Below are the code and all the weights of a small trained network. Each question names an input and a target symbol and asks about switching units off, where a switched-off unit gives its printed mean instead of its output.

import numpy as np


def w(rows, s, z=0):
    codes = np.array(rows[::2]) - 128.0
    scale = np.full(codes.shape[1], s)
    scale[-1] = z or s
    return codes * scale


def f(y):
    return np.maximum(y, 0)


def softmax(a):
    e = np.exp(a - a.max(-1, keepdims=True))
    return e / e.sum(-1, keepdims=True)


def log_softmax(a):
    a = a - a.max(-1, keepdims=True)
    return a - np.log(np.exp(a).sum(-1, keepdims=True))


def net(x, mask):
    ids = ['ΓΔΦΨΩαβεηθλμξτ'.index(c) for c in x.split()]
    T = len(ids)
    res = E[ids] + P[:T]
    u = 0
    for l in range(3):
        r = res
        for j in range(2):
            rows = slice(4 * j, 4 * j + 4)
            q, k, v = (r @ M[l][rows].T for M in (Q, K, V))
            z = softmax(np.where(np.tri(T) > 0, q @ k.T / 4**0.5, -1e9)) @ v
            o = O[l][rows]
            res = res + np.where(mask[u + j], z, o[:, -1]) @ o[:, :-1]
        u += 2
        y = f(res @ A[l][:, :-1].T + A[l][:, -1])
        res = res + np.where(mask[u : u + 4], y, B[l][:, -1]) @ B[l][:, :-1]
        u += 4
    return log_softmax(res[-1] @ U[:, :-1].T + U[:, -1])


Q, K, V, O, A, B = {}, {}, {}, {}, {}, {}
E = w([
[180,190,156,248,113,109],'Γ',
[151,97,30,163,155,149],'Δ',
[117,111,140,226,89,149],'Φ',
[86,204,94,79,99,87],'Ψ',
[130,115,12,154,162,161],'Ω',
[159,219,90,156,109,65],'α',
[149,97,26,161,162,146],'β',
[228,212,138,72,129,120],'ε',
[146,184,163,88,44,198],'η',
[40,125,151,221,170,42],'θ',
[93,72,189,92,143,154],'λ',
[53,146,125,20,158,63],'μ',
[187,129,202,205,125,175],'ξ',
[169,67,44,148,162,142],'τ',
],0.013)
P = w([
[99,189,221,204,41,1],'0',
[158,86,158,145,81,16],'1',
[154,88,144,148,94,54],'2',
[148,96,137,134,111,79],'3',
[143,110,138,130,123,116],'4',
[137,114,132,130,136,131],'5',
[135,120,127,131,147,144],'6',
[135,128,123,126,150,166],'7',
[130,130,120,122,150,182],'8',
[128,130,120,116,160,188],'9',
[126,138,113,118,168,197],'10',
[119,140,117,112,178,208],'11',
[121,145,111,113,181,217],'12',
],0.0057)
Q[0] = w([
[23,160,22,154,215,79],'0.h0',
[180,178,140,238,163,81],'0.h0',
[224,213,58,64,119,106],'0.h0',
[161,190,113,199,129,114],'0.h0',
[193,42,186,255,164,193],'0.h1',
[208,209,205,164,60,177],'0.h1',
[171,175,99,183,112,112],'0.h1',
[135,76,161,59,139,140],'0.h1',
],0.0069)
K[0] = w([
[106,145,2,141,173,100],'0.h0',
[168,120,93,188,152,153],'0.h0',
[205,219,127,121,74,89],'0.h0',
[155,146,89,179,111,144],'0.h0',
[200,115,171,223,56,186],'0.h1',
[244,158,86,93,72,146],'0.h1',
[148,188,94,150,125,128],'0.h1',
[125,83,177,88,139,140],'0.h1',
],0.0086)
V[0] = w([
[91,78,66,145,98,104],'0.h0',
[58,167,104,102,88,136],'0.h0',
[112,161,139,38,254,110],'0.h0',
[27,97,84,141,177,35],'0.h0',
[40,23,240,133,203,146],'0.h1',
[249,45,140,71,126,172],'0.h1',
[136,26,81,124,231,105],'0.h1',
[105,112,42,152,56,112],'0.h1',
],0.0051)
O[0] = w([
[106,141,139,161,95,79,146],'0.h0',
[67,159,137,165,145,151,57],'0.h0',
[102,37,145,158,135,186,26],'0.h0',
[84,121,140,179,17,126,191],'0.h0',
[167,137,85,3,175,103,98],'0.h1',
[184,27,124,152,121,75,2],'0.h1',
[148,105,89,106,68,108,36],'0.h1',
[103,175,151,140,75,118,111],'0.h1',
],0.0067,0.00087)
A[0] = w([
[201,166,171,171,150,174,253],'0.n0',
[195,66,79,109,166,137,120],'0.n1',
[167,211,56,47,105,69,115],'0.n2',
[108,80,254,183,97,131,139],'0.n3',
],0.0067,0.0045)
B[0] = w([
[166,138,144,136,154,166,254],'0.n0',
[103,142,69,144,168,168,171],'0.n1',
[152,160,169,142,99,5,167],'0.n2',
[153,79,175,109,111,75,186],'0.n3',
],0.012,0.0059)
Q[1] = w([
[131,98,130,118,180,118],'1.h0',
[135,101,103,123,148,150],'1.h0',
[144,107,107,124,120,160],'1.h0',
[101,128,118,104,130,93],'1.h0',
[54,120,3,103,125,103],'1.h1',
[78,89,77,219,111,138],'1.h1',
[151,199,94,143,80,123],'1.h1',
[179,158,100,154,153,120],'1.h1',
],0.011)
K[1] = w([
[84,119,168,62,135,158],'1.h0',
[115,116,128,118,154,182],'1.h0',
[151,125,116,129,160,184],'1.h0',
[88,106,61,122,147,70],'1.h0',
[4,163,42,119,222,78],'1.h1',
[64,37,126,253,140,106],'1.h1',
[144,214,71,164,74,99],'1.h1',
[193,188,103,201,170,122],'1.h1',
],0.0072)
V[1] = w([
[105,145,107,181,137,106],'1.h0',
[96,139,151,27,123,183],'1.h0',
[118,93,143,89,177,171],'1.h0',
[59,111,103,11,1,135],'1.h0',
[57,115,173,85,114,106],'1.h1',
[172,161,153,19,115,211],'1.h1',
[122,150,66,220,208,113],'1.h1',
[247,163,136,132,172,219],'1.h1',
],0.0042)
O[1] = w([
[122,121,139,99,94,143,138],'1.h0',
[104,116,134,235,161,137,64],'1.h0',
[116,138,112,177,162,156,90],'1.h0',
[180,86,194,253,112,109,2],'1.h0',
[127,147,155,143,228,164,84],'1.h1',
[117,107,186,230,128,74,116],'1.h1',
[89,111,78,91,67,160,150],'1.h1',
[111,99,181,150,9,38,223],'1.h1',
],0.0047,0.0032)
A[1] = w([
[134,165,97,166,216,40,223],'1.n0',
[124,112,221,139,93,22,251],'1.n1',
[77,150,75,86,44,254,151],'1.n2',
[113,103,141,18,76,138,78],'1.n3',
],0.0081,0.0033)
B[1] = w([
[84,103,148,121,47,151,192],'1.n0',
[118,92,186,133,9,155,254],'1.n1',
[106,68,162,194,126,80,182],'1.n2',
[100,53,184,111,72,95,148],'1.n3',
],0.011,0.0084)
Q[2] = w([
[68,101,164,135,125,149],'2.h0',
[154,124,96,115,88,56],'2.h0',
[121,189,155,140,129,91],'2.h0',
[179,132,145,146,105,148],'2.h0',
[39,133,116,151,98,90],'2.h1',
[100,190,105,82,131,78],'2.h1',
[129,110,191,11,117,164],'2.h1',
[88,32,135,82,151,137],'2.h1',
],0.011)
K[2] = w([
[95,84,139,66,121,118],'2.h0',
[75,179,183,219,108,123],'2.h0',
[121,155,105,115,108,15],'2.h0',
[182,126,132,125,101,92],'2.h0',
[19,123,103,171,106,111],'2.h1',
[81,196,110,83,115,44],'2.h1',
[130,102,254,84,111,105],'2.h1',
[54,54,166,55,164,154],'2.h1',
],0.0091)
V[2] = w([
[49,81,187,57,198,177],'2.h0',
[124,237,118,160,144,23],'2.h0',
[107,121,77,254,148,69],'2.h0',
[199,200,196,135,140,143],'2.h0',
[120,112,109,94,202,168],'2.h1',
[173,106,134,72,191,233],'2.h1',
[186,85,138,122,184,140],'2.h1',
[68,124,113,109,158,108],'2.h1',
],0.0065)
O[2] = w([
[189,219,88,165,98,116,114],'2.h0',
[94,90,162,165,137,84,41],'2.h0',
[185,73,151,138,157,97,38],'2.h0',
[2,121,74,161,135,99,142],'2.h0',
[95,129,155,172,60,80,2],'2.h1',
[49,160,128,114,69,104,37],'2.h1',
[76,143,94,140,94,87,72],'2.h1',
[178,131,164,181,109,132,76],'2.h1',
],0.007,0.0099)
A[2] = w([
[149,195,71,125,244,134,140],'2.n0',
[153,103,169,138,62,104,1],'2.n1',
[71,116,189,110,60,123,130],'2.n2',
[179,145,99,103,254,161,236],'2.n3',
],0.01,0.0044)
B[2] = w([
[171,152,69,144,81,57,141],'2.n0',
[9,196,144,174,121,78,181],'2.n1',
[175,122,125,164,110,101,246],'2.n2',
[91,186,150,136,187,88,170],'2.n3',
],0.013,0.011)
U = w([
[77,120,121,119,135,122,61],'Γ',
[143,99,136,122,147,92,52],'Δ',
[7,170,154,68,169,211,255],'Φ',
[113,135,166,174,78,100,203],'Ψ',
[186,99,146,181,174,73,111],'Ω',
[101,122,129,133,139,123,24],'α',
[154,91,134,128,150,88,81],'β',
[82,111,108,135,135,131,99],'ε',
[71,131,117,128,128,144,21],'η',
[103,198,130,123,164,76,126],'θ',
[176,139,61,131,104,112,76],'λ',
[151,133,116,157,136,128,9],'μ',
[58,128,101,105,121,125,76],'ξ',
[254,63,119,75,116,225,244],'τ',
],0.011,0.0035)

Each question gives the input, a string of symbols that net reads in full, and the target symbol t.
The units are the heads (4 rows each of Q, K, V and O) and the neurons (one row each of A and B). Each row of codes is followed by its name. A weight is (code - 128) times the scale printed after its matrix; where a second scale follows, it is the last column's (O, A, B and U).
mask holds one flag per unit, layer by layer, with each layer's heads first. A switched-off unit (its flag False) gives its mean, the last column of its rows in O or B, instead of its output. The means were averaged over made-up inputs and are rounded, as every weight is.
A unit's drop is (log p(t) with every unit on - log p(t) with that unit switched off) / (log p(t) with every unit on - log p(t) with every unit switched off).
The circuit of an input: a set's keep is (log p(t) with only the set's units on - log p(t) with every unit switched off) / (log p(t) with every unit on - log p(t) with every unit switched off). Starting from the 12 units with the biggest drops (on a tie, the unit counted first), units are removed one at a time, each time the one whose removal leaves the highest keep (on an exact tie, the one counted first), for as long as the keep stays at least 0.8.
circuit, biggest first: the units of the circuit, biggest drop first
unit that matters most: the unit with the biggest drop
top k neurons: the k neurons with the biggest drops, biggest first
top k neurons in layer l: the k neurons of layer l with the biggest drops, biggest first
input θ ξ Ω, target θ: circuit, biggest first : 1.n1, 2.n3
input ξ β λ Ω β λ Ω ξ β ξ η ξ, target θ: circuit, biggest first : 1.n1, 0.h0, 2.n3
input θ η λ ξ λ ξ ε λ β λ θ α θ, target Φ: top 3 neurons : 1.n1, 0.n1, 2.n2
input Ψ θ η θ τ, target θ: circuit, biggest first : 1.n1, 2.n3
input Ψ Ω λ ε ε Φ ξ Δ θ Φ λ Ψ, target τ: unit that matters most : 0.n2
input Ω ε λ ξ λ λ θ τ, target λ: circuit, biggest first : 1.n1, 2.n0
input β η Δ ε β η Φ τ Ω Φ, target τ: circuit, biggest first : 1.n1, 2.n1
input λ θ α ξ Ω μ μ ε λ ε Ψ, target Ψ: top 2 neurons in layer 1 : 1.n3, 1.n0
input Ω λ ξ Γ α Γ λ λ μ, target Ψ: top 2 neurons : 0.n2, 2.n2
input ε Ω λ ε, target τ: circuit, biggest first : 0.n2, 2.h1, 1.n1
input τ θ μ Φ Ω η η ε Ω Φ, target τ: top 4 neurons : 0.n2, 1.n2, 2.n3, 1.n1
input Ψ ξ ε η ε ε μ μ τ η μ μ, target θ: top 4 neurons : 1.n1, 2.n3, 2.n0, 0.n3
input Ω λ α λ λ β θ ε ξ α, target τ: top 3 neurons : 0.n3, 1.n2, 0.n2
input λ Ω τ, target λ: circuit, biggest first : 1.n1, 2.n0, 0.n1
input Ω ε Ω, target Ω: circuit, biggest first : 1.n1, 2.h0
input θ λ ε θ λ λ, target Φ: top neuron : 1.n1
input λ λ θ λ, target Φ: top 3 neurons : 1.n1, 0.n1, 0.n3
input ε ε Ψ λ Ψ, target τ: circuit, biggest first : 2.h1, 0.n2, 1.n1
input α τ λ Ω Ψ θ Ω λ μ ε μ, target τ: top 2 neurons : 0.n2, 1.n3
input Ω Ψ ξ ε ξ λ ε ε, target Φ: unit that matters most : 0.h0
input β λ Ω Ω Ω Δ, target Ω: top 2 neurons in layer 2 : 2.n3, 2.n1
input Ψ Φ Ψ ξ Φ ξ θ η Δ Ω Ω θ θ, target Φ: top 2 neurons in layer 0 : 0.n2, 0.n0
input θ λ Ω ε θ Γ λ Δ ξ ξ, target τ: top 3 neurons : 0.n3, 1.n1, 2.n1
input Ω τ Ω Ω θ λ β, target Ω: top 3 neurons in layer 2 : 2.n3, 2.n1, 2.n0
input λ Φ Γ λ β τ Δ Ω λ λ μ, target Ψ: top 3 neurons : 0.n2, 2.n1, 2.n2
input ξ η Ψ η Ω Ω τ λ Ψ ε η, target Φ: top 4 neurons : 1.n1, 1.n0, 0.n2, 2.n2
input ε β η Δ β λ λ, target τ: top 2 neurons in layer 1 : 1.n1, 1.n2
